Rows are numbered. After the first four, each row is followed by the numbers of the three nearest rows among all rows above it, by straight-line distance, nearest first.
In the rows, 100 means zero.
0: [ 73  57  97 128  90  96 104 115 145  90  94 104 141 117 104  68  91  85
  90  96  99  15  81  87 125  88  87  90  90 138 111  96 129  85 118]
1: [ 97  80  72 126  91 125  98  97 108  90 120  98  97 114 106  66  87  98
  93  91  63  25  81 104  77  67  86  88  62 150 104 100 119  93  65]
2: [136  43 139 105 109 126 108  91 141  83 103  84 117 102 116  49  82  72
  76 105  85  71  66 122 149  78 104  62  84  87 160  95 151  93  80]
3: [ 92 123  93 151  90  98 106 109 123  98  66  96 118 114  87  84  91 117
  89  87 124  72  64 103 178 109  92 119 101 134 105 102 105  75 103]
4: [ 87  84  77 123  96 120 100 111 112  80 119  97  88 102 110 105  82  96
 103  78  82  26  81  84  79  87  91  96  75 169 110  97 107  84  87]
1 0 3
5: [101  69 121 107 104 104 105  88 146 105 100 110 130  86 132  43  90  56
  93  76 126  88  75 126 130 109 108  99  95 103 138  99 160 114 102]
2 0 3
6: [ 99  74  83 118  93 120 102 120 115  91 111  97  89 106  97  75  67 114
 110 108  49  11  72 111  85  59 102  61  64 177 117  91 109  83  67]
1 4 0
7: [143  57 135  99  91 120  99  81  94  84 131  99  63 108 113  48  56  94
  87  68  46  55  91 133 113  73 121  76  80 139 142 106 121  95  64]
1 2 6
8: [112 108 105 119 103  99 107 112 101 109  83 103  50 107  83 106  99 132
 114 119  66  68  92 101  99  97  85  94  58 152  81  96  83 101  60]
4 1 6
9: [130  87 152 111 100 101 111  90 125 118  70  99  74 108 101  62 105 101
  83  77 122 114  64 132 157 106 118  89 110 101 145 101 115  97  89]
5 2 3
10: [ 97  45 113  98 112 105 107 102 113  94 116 100 133  95 117  47 102  69
  69  77  99  79  87 116 110 110 100  85 103  87 144  91 125 100 113]
5 2 0
11: [105  55 130  79  96 125  91  85  92  89 145  94  74 103 118  39  97  82
  93  82  46  83  90 104  68  74 112  94  80 108 147 104 124 105  93]
7 10 1
12: [104  68  73 106 106 135 107 101 120  85 109  81  82  96 103  70  74 100
  96  84  64  18  78  98  74  77  99  76  61 184  93  96 124 101  51]
1 6 4
13: [125  47 122  88  76 116  87  76  78  89 133 105  74  98 120  40  66  82
  98 100  60  82 105 110  81  77 109  95  83 124 124 106 131  92  83]
11 7 1
14: [125  89 126  98 101 136 108  75  91  87 118  97  86 103  99  56  65  97
  89  88  61  86  78 114  62  91 110  70  95 118 127 100 129  86  84]
13 11 7
15: [ 73 101  98 135  89  84  96 107 119 114  65 107  78 103  90 123 125 108
  84 119 141  78  68  80 113 115  88 113 123 127  77 100  91 105 109]
3 8 0
16: [140 118 150 101  94  98 111 101  97 127  73  94  73  95 104  72  89  91
  90  80 120 133  73 122 130 137  94 123 107  98 125  87  93  98 112]
9 3 5
17: [116  78 111 110 112 117 115 107 120  88 116 103  87  93 122  60  69 123
  90 108  58  17  58  92 103  53  98  71  56 161 117 109 120  78  38]
6 12 1
18: [119 101 110 142 101 105 101 128  96 100  97 106  35  93 100 121  81 151
 118 107  73  62  74  96 111  86  86  96  92 150 114 101  90  99  60]
8 4 6
19: [160  90 160 119  99 113 107  87  91 115 101 100   0 110 104  72  77 132
  96  79  61  91  79 112 125  96 102 102  92 116 160 104 111  77  56]
7 18 9
20: [117 128 111 124 113 108  98 114  81 109  87  97  40 102  97 115  77 147
 122  97  72  58  79  83  97 100 103  96  74 171  98  97  89  84  60]
18 8 4
21: [121 109 116 114  96 115 108 118  99 114  85 104  23  93  82  84  79 140
 127  97  89  68  54  78 125 100  90  98  92 163 108  98  90  96  52]
18 20 8
22: [ 71 101 100 144  87  88 111 121 135 109  57 110  97  78  79 107  99 104
  81  99 135  83  80  84 113 106  87 101 104 128  89 102  97 108 101]
15 3 0
23: [117 114 104 131  89 105 116 108  86 112  95 107  43 112  96 126  84 130
  99 107  59  77  79  81  91  97 102 107  72 167  99 108  85  78  73]
20 8 18
24: [ 70  79 127 105  96 100  99  83 130  80  89 102 119  95 124  65 108  54
  67  70 128 101  70 133  99 113 102  92 116  80 130  71 129 116 118]
10 5 9
25: [123  57 116  99 104 116 109 100 136  87  88 101 150 108 116  45  58  55
  77  75 102  82  57 145 112  99  96  71 110 111 148 103 143 103  88]
5 10 2
26: [135 102 145 132 104 103 117  95 103 102  87 100  76 110 103  62  90 105
 105  99 112 119  88 124 146 111  77 102 124  78 131 113 119 103 108]
9 16 5
27: [111  72 129  88 103 118  96  85 105  94 133  94  72  96 116  27  72  76
  98  71  69  72 105 114  99  76 120  88  82 119 128  98 105  98  77]
11 13 7
28: [100  45 126  99  88 122 110  87 125  84 110  87 153  98 110  41  74  64
  78  90  92  82  75 122 136 107 103  81 111  81 156 107 137  93 106]
10 25 2
29: [118  67 126 103 108 117  95  72  96  99 123 115  74 114 127  42  61  92
 117  88  60  55  85 106 100  80 117  82  71 138 142 106 119  86  77]
27 7 13
30: [ 99 115 115 158  84 103 109 121 120 113  77 101 103  88 110 106 109 106
 104  89 122  95  74  89 139 117  87 102 108 141 107  98  88  92  86]
22 3 15
31: [ 78  68  71 128  84  88 103 121 152  92  83  94 124  85 116  79  93  77
  92  95 142  52  72 105 100  93  91  87 101 111  87 106 127  89 104]
0 22 5
32: [ 84 116  96 137  93  82 103 133 126 119  85 111  87  90  93 128 102  95
  89 118 132  96  77  95 130 131  87  99 115 123 106  91  70 111 112]
15 22 30
33: [138  82 149 108 100 108 104  82 113 127  89  82  76 106  95  59  78 120
  71  85 123 153  67 113 149 114 111  95 107  98 143 106 106 100 103]
9 16 26
34: [155  62 121  95 121 134  98  87 103  80 134  95  68 115 121  41  73 100
  89  71  60  42  85 104  93  74 105  78  84 140 155 102 127  95  71]
7 29 27
35: [119  59 108 108 101 104  98  90 130 104 106  89 141 107 117  33  90  73
  98  96  97  59  68 129 139  88  98  83  89  99 145  96 121 103 130]
28 10 5
36: [ 93  96  88 148  95  94  99 113 124 110  72 108  97 114 105 100 105 120
  87 112 130  96  84  98 145  93  88 114  96 152 123  96  83  88  68]
30 3 22
37: [129  77 138 111  98 118 104  65  86 103 120 109  61 100 107  31  66  83
 105  88  44  77  77 118  98  94 112  76  90 111 140 103 123 101  88]
29 14 27
38: [ 98  79  92 127 105 123 110 114 114  92 115 106 105 110 109  68  59 105
 112  92  56   8  79  91  95  57 103  72  62 171 122  94 122 102  64]
6 1 17
39: [121  63  80 114  95 117 115  97 100  91 121  97 112 110  93  87  64 115
  80  95  56   4  65  99  83  80  95  70  54 164 108  97 121  81  58]
6 1 38
40: [116  87 120  96  99 124 111  76  84  94 134  91  67  90 116  42  65  86
  95  86  46  53  86 117  98  97 106  63  83 132 130 100 107 111  75]
37 27 29
41: [128  68 130 108 105 120 102  90 131  95 131  96 139  90 118  42  85  61
  81  77 104  73  72 123 132  98 105  94  85 106 156  95 138  95 111]
35 28 5
42: [144 116 137  97 119 120 117  79  88 109  93 112   6 118 105  69  76 121
 112  88  60 116  84 104 103  98 122 109 104 113 166  87 109  80  70]
19 37 14
43: [118  70 123  85 104 127 102  87  92  94 124  90  70 100 130  50  65  80
  89  89  64  68  86 105  77  86 123  82  77 146 142 104 117 105  73]
40 29 27
44: [138 116 131 112  88 107 110 111 117  94 105  93  28 107  91 105  73 154
 108  97  51  97  55 102 115  99 112  85  74 180 114  82  99  92  52]
21 20 18
45: [ 90  69 132  98 100 121  93  91  94  80 130 103  81 101 108  56  68  70
 103  90  63  56 124 116  55  79 114  86  84 118 117  96 116 114 106]
27 11 13
46: [ 69  85  75  91 118 104  92 104 108  82 120  95 102 112  92  91  77  92
  87 106  75  39  88  93  80  70  88  75  72 154  93 123 105 112  79]
1 4 12
47: [102  70  70 123  96 105 114 102 151  81  94  81 151 104 110  54  83  84
 108 110 108  23  69 105 137  84  95  67  87 156 146  88 140 105 100]
0 35 31
48: [131 114  99 153  93 111 100 114 128 122  85  81 114 104 111 112  85 136
  96 118 122  64  63  87 171 110  88  96 104 125 110  90  91  83  80]
30 3 36
49: [148 113 177 108 107 112 100  89  74 118  93 106   2  94 108  57  56 128
  92 105  63 107  75 110 111 108 111  97  93 114 137 107  98  88  86]
19 42 37
50: [ 98  91  89 148  95 106 105 112 119 122  76 105  96 112  96 117  82 118
  76  96 136  77  63  85 159 124  87  86 111 142  96  85  90  70  91]
48 30 36
51: [142  66 124  97 113 124 111  75 108  87 128  91  82 110 117  39  89  70
  86  77  66  71  86 111  96  83 109  84  82 128 138 113 134  99  80]
34 43 27
52: [144 116 172  97  89 132 114  84  90 102  97 107  10 111  87  76  64 119
 106  98  60 141  89 119 111  93 118 100  99 131 134  93  96  98  90]
49 42 19
53: [175  90 169 100  96 126 117  93  64 120 105  85   4  98  88  69  58 127
 110 103  54  97  71 113 142  93  97 110  96 103 169 103 112  67  60]
19 49 42
54: [ 83  71  59 115 103 110 111 118 143  95  99  99 146 107 110  83  94  91
  83  96 106  31  69 107 106  96  94  75  80 157 108 119 142  89  76]
0 47 31
55: [126 100 117 124 110 125 108 116  74 118 103 114  35 106  90 117  82 144
 122  94  74  53  56  98 137  82  91  93  78 167  98 119  82  93  57]
18 21 20
56: [ 83 122 104 118  95  94  95  85  93 115  84  95  17  98  93 115 105 102
  98 110  92  91  85  91  57 107  82 108  91 133  77 110  71  85  87]
23 8 20
57: [ 80  83  73 115  95 103 112 116 116  92 111  86  77 105  96  78  75 108
 104  99  68  41  66 102  70  74  96  92  76 138 106  90 101 103  70]
1 4 46
58: [ 88  81  67 140  98 108 101 115 148  95 107  85 145  95 103  73  77  61
  77  86 101  31  65 107 151  81  92  81  84 150 117  94 123  94  94]
47 54 0
59: [148  93 154 126  92 108 103 100 126 125  87 100  76 100 113  65  86  90
  89  94 116 115  65 104 157 129 112  95 106 126 145  89 132  86  97]
9 33 16
60: [112 106  97 135 100  93  92 120 120 121  73 106  85  94  94 103  90 113
  99 108 128  93  65  98 157  95  87 100 103 126  95  96 102  94  87]
30 36 50
61: [136  44 121 114  91 112 105  76 118  90 112 111 114 107 111  27  86  58
  76  82  93  48  80 139 149 110 101  86  90  98 141  88 157 120 117]
41 35 28
62: [125  61 125  95 103  97 102  75 137  94 101  77 130  79 125  25  91  80
  77  72 108  79  91 123 126 100  99  87 109  95 148  81 153  96 103]
41 5 10
63: [ 84  72  79 133  93 106 101 100 135  91  92  94 170 101 112  78 100  80
  82  93 116  50  57  93 110  76  97  74 105 156 121  97 128  96  79]
54 58 47
64: [112  70 123  97  97 106  99  93 132 101  93  90 131  91 126  46  80  53
  78  90 110  78  68 115 113  95  99  86 104  95 140  88 150 104 110]
5 62 41
65: [118 109 157 126  98 104  95  80 110 114  69  95  95 106 101  84 117  72
 104 109 150 134  88 129 100 121 116 115 107  83 118  76  88  93 126]
16 26 9
66: [ 49  76  47  99  94 115  79  90  99  85 109 103  87  99 120  92  92  60
  83 106  91  44 114  91  43  72 101  93  66 164  87  90 107 104 103]
46 4 1
67: [144  96 183  91 102 116  92  84  92 109 115  97  16 106 118  68  82 111
  80  96  67 105  56 110 114  84 123  96  77 117 145 116  87  83  69]
49 19 52
68: [ 74  84  56 112  89  93 102 112 136  81 114  94 148 104 110  88 105  78
  84 112 111  45  78  99 120  87  89  89  97 128  90  93 132  96  99]
54 31 63
69: [120  81  87 116 114 108 104 105 125  90 127  95  80 106 105  73  69 125
 108 105  54   0  68  96 114  57 103  89  55 175 117  93 128  81  34]
17 38 6
70: [147  68 162 120 113 103 103  99 126 101  97  96  89 113 119  50  84  88
  91  87 104 115  54 113 184 120  99  97 110 113 145  95 114  97  88]
59 9 33
71: [117 112 109 150 114 110 116 111 135 108  77  83  98 108  93  92  84 125
  89 102 123  66  40 102 167 117  79  86  97 133 133  97  85  83  73]
48 50 3
72: [140 103 119 139 106 110  94 124  97  89  90 104  16 103  79  91  64 154
 108 118  70  78  69  78 115  94  98  98  67 150 109 102  85  81  65]
18 21 20
73: [138  53 142  95 104 107  94  80  89  86 144  98  77 107 114  58  68  95
  97  63  52  58  80 106  98  76 101  72 105 126 152  93 114  91  73]
7 34 29
74: [103 127 122 155 104  98 109 128 120 119  65  96  72  97  78 108  89 118
  88 110 138  85  47  95 138 124  84  99  79 137 113  94 102 100  68]
60 71 30
75: [ 84  55 117  93 108 107  97  91 117 110 122 102 149  99 130  77  90  51
  70  81 117 107  98 136  93  99  91  96 102 102 115  87 123 107 126]
10 24 64
76: [134 128 160 110 112 112  97  88 102 127  94 105  22 122  88  91  71 127
 111  95  76  99  75 107  95 100 116  97  90 120 120 101  79 107  56]
49 52 42
77: [174 115 164 110  98 127 125  87  92 110  93 107  18 112 100  80  81 118
 115  82  57  96  78 104 118  98 112 100  99 112 155 109 111  86  69]
19 42 53
78: [116  62  87 119  90 114  98 118 113  79 122 101  79  99  97  78  54 108
 105 103  68  10  82  91  85  55  90  73  69 182 104 102 127 104  70]
6 38 12
79: [128 107 108 136  92 101 102 135 147 110  81  85 103 115 104 123  91 143
  80 107 113  74  59  97 188  98  94  95  83 129 121  89  97  88  91]
48 71 60
80: [104 109 152 109  94 102 118  78  84 111  67  93  68 111 102  74 117  87
  81  74 130 127  69 132 147 114 101 107 109  94 141  94 117 105 107]
9 16 26
81: [ 56  82  80 122 100  84  95 111 126 106 107  84 152 103 112  89 105  74
  72 109 136  58  74  98 104 100  95  94  99 140 102  93 126  96 100]
68 63 31
82: [114  81 107 142 100  87 100 115 138 124  74 102 102 100 103  93  89 127
 113 113 128  86  45 104 174 117  82 109  85 150 133 100  91  86  87]
71 60 36
83: [ 98  64  76 111 102 110  85 110 105  91 103  93  81  97  91  89  67 111
  89 109  61  19  90  87  81  63  84  78  56 153 109  93 118 101  61]
78 1 6
84: [127  65 147  95 109 138 106  86  96  93 134  81  81  97 115  21  64  90
  95  81  42  59  69 132 117  94 125  64  80 127 166 102 136  93  75]
7 37 40
85: [116  55 128  87  71 117 103  72 101  95 137 112  65 101 122  70  86  68
 104  83  74  73  87 105  57  91 103  96  92 130 130  90 128  93  93]
13 11 43
86: [110 100 114 143  90  94 119 135 124 106  71 119 101  97 108 119 116 110
 107  97 110  78  56  89 146 112  90  83 108 141  98  93 108  87  93]
30 60 50
87: [104  77  79 103 106 118 117 118 109  83 126  89  87  96  91  81  60  98
  95  95  67  25  77 101  99  72  94  80  77 178 121  94 111  94  75]
78 6 38
88: [156 101 170 116 109 120 108  73  98 117 100 114   3 134 103  65  62 119
 112  93  82 112  84 139 127 115 111  94  86 137 145  98  90 108  80]
52 49 19
89: [121 111 152 118  97  95 116  92 102  93  79 107  74  93 107  83 114  86
  87  81 131 124  90 113 133 112 110 108 116  99 141  81  94  85 112]
80 16 65
90: [118  95 115 141 106  90 120 119 139 120  64  88  93 106 104  90  87 129
  97  98 114  95  46 101 153 114  86 111  95 153 115 108 116  81  91]
82 71 60
91: [109  93 152 111  91 100 103  90 115 116  64  94  78  91 105  82 105  90
  94  87 133 120  89 107 145 113 120 113 114  90 133  79 106  97  98]
89 80 9
92: [106  91  91 141  92 102 107 113 121 109  54 115 100 110  83 118  84 107
  99 114 147  91  53 103 129 118  90 100 116 155  90  73 102  81  81]
50 60 86
93: [134  48 133  87  95 117 120  90 101  66 131 106  85 103 110  47  70  78
  88  75  54  54  81 116  82  99 119  86  81 130 147 106 133  98  82]
51 43 7
94: [ 99  63  76 127 108 122 102 114 100  79 123  93 101  94  90  72  82  99
 107 112  62  14  79  98  94  87  95  84  67 170 116  88 131 100  60]
87 38 1
95: [118 123 115 131  93 128 112 134  95 106  89  88  17  91  75 133  68 137
 123 101  81  87  80  75  84  92 106  96  83 151  94 107  90  97  53]
20 18 23
96: [120  62 127  93 121 119 110  77  85 101 127  93  77 117 121  29  59  89
  99 101  49  57  67 115  91  92 128  71  81 140 155 117 142  87  72]
29 84 43
97: [ 84  98 138  82 109 131 106  73  91  97 113 106  83  99 111  52  88  70
  96  84  64  99  97 110  33  88 133 105 102 111 116 103 119 114 100]
45 14 11
98: [158 112 170 114 109 106 111  94  92 104 107  98  12 108 111  57  85 143
  94  93  37  91  67 104 136 102 113 102  90 127 156 104  96  76  63]
19 77 49
99: [ 58  70  71 110  96 114 103 114 148  90 101  84 163 100  99  65  89  84
  79 119 124  61  67 104 121  90  89  79 100 133 118  88 123  96 108]
68 81 63
100: [126  68 124  90 103 125 123  74 113  89 139 103  91  92 112  50  59  70
 102  86  62  69 104 143  93  73 122  77  83 135 139  96 126  97  72]
27 51 93
101: [ 74  70  57 143  86 100  99 103 122  93  94  91 158  95 120  96  90  76
  95  95 130  43  61 112 138  76  94  73  96 150 106  75 123 105  90]
63 58 68
102: [111 117 103 133  95  99 113 132  86 109  84  96  40 101  99 106  79 134
 121  91  55  85  65  86 115  87 121 101  82 180 110 105  87  85  84]
23 20 18
103: [ 92  63  88 111  86 130 100 104 115  71 126  85 100 113 100  86  60 110
  88 107  52   0  68  97  95  55  92  86  55 156 111 113 108  89  83]
6 39 78
104: [ 95  72 102  85  89 113 100  91 115  99  93 101 151  95 106  51  95  57
  90  96 109  61 100 109 103 108 120  73  99 107 129  96 138 110 129]
64 10 35
105: [ 95  72  88 125  94 136  90 118 116 105 118  96 105  90  85  78  71 117
  88  87  66  17  63 115  93  62 101  66  63 165 103  96 120  98  72]
6 38 1
106: [153 110 176 109 102 120 106 101 101 114 108  92   4 116  98  73  77 108
 100  86  58 103  75 118 143 107 114  91  94 137 157  96  96  87  59]
19 98 77
107: [113 115  94 141  95 110  95 106  91  94  92 107  42 105  85 126  97 125
 103  96  82  98  77  82  89 112  90 110  64 162 105  93  91 108  68]
23 8 20
108: [132 121 107 125 109 114 109 119  83 104  78 112  29 115  74 107  82 145
 104 106  89  60  45  87 128  88  97  97  71 173 113  97  71  69  51]
55 21 72
109: [ 99 118 116 121  79 101 104 110  96 119  96  94  24 102  91  96 100 118
 116 110  70  67  69  95  75  91 107 101  75 154 101 112  94  90  61]
23 8 20
110: [ 92  77  71 105 107 117 106 121 121  95 125 100  83 106  92  76  90  95
 110  92  60  36  67  94  94  72  98 109  66 172 105 100 112 100  70]
87 57 1
111: [123  62 112 100  82 123 106 102 121  95 107  79 147  97 120  53  98  87
  67  92 122  88  75 108 110  96 112  81 116 100 136  85 134 109 135]
64 10 104
112: [ 86  64  69 132  91 105 116 122 147  93  98  93 150 102 113  81  91  92
  90  95 110  48  65  89 129  91  81  86  83 149 106 103 132 108  86]
54 63 58
113: [135  82 154 124  93 113 110  84 117 112  64 102  81  94 109  55 104 116
  89  97 102 130  81 129 165 124 112 102  96 105 147  84 107 102  98]
9 59 33
114: [ 83  65  48 127  77 105 100 106 124  90 105  94 151 106  99  81  91  78
  83 105 114  19  87  94 123  86  84  74 106 116 108  89 130 102 106]
68 101 0
115: [127 118 122 128 103 118 101 123 109  98  99 104  24 114  90 108  82 159
 104 110  63  53  54  94 120  91  92 100  71 144  94 102  95  69  64]
72 18 108
116: [110  71 121  84  96 129 113  92 100 100 124  90  67  88 112  56  85  71
  80  84  49  69 106 121  79  77 119  63  95 102 131 100 118  97  88]
27 11 40
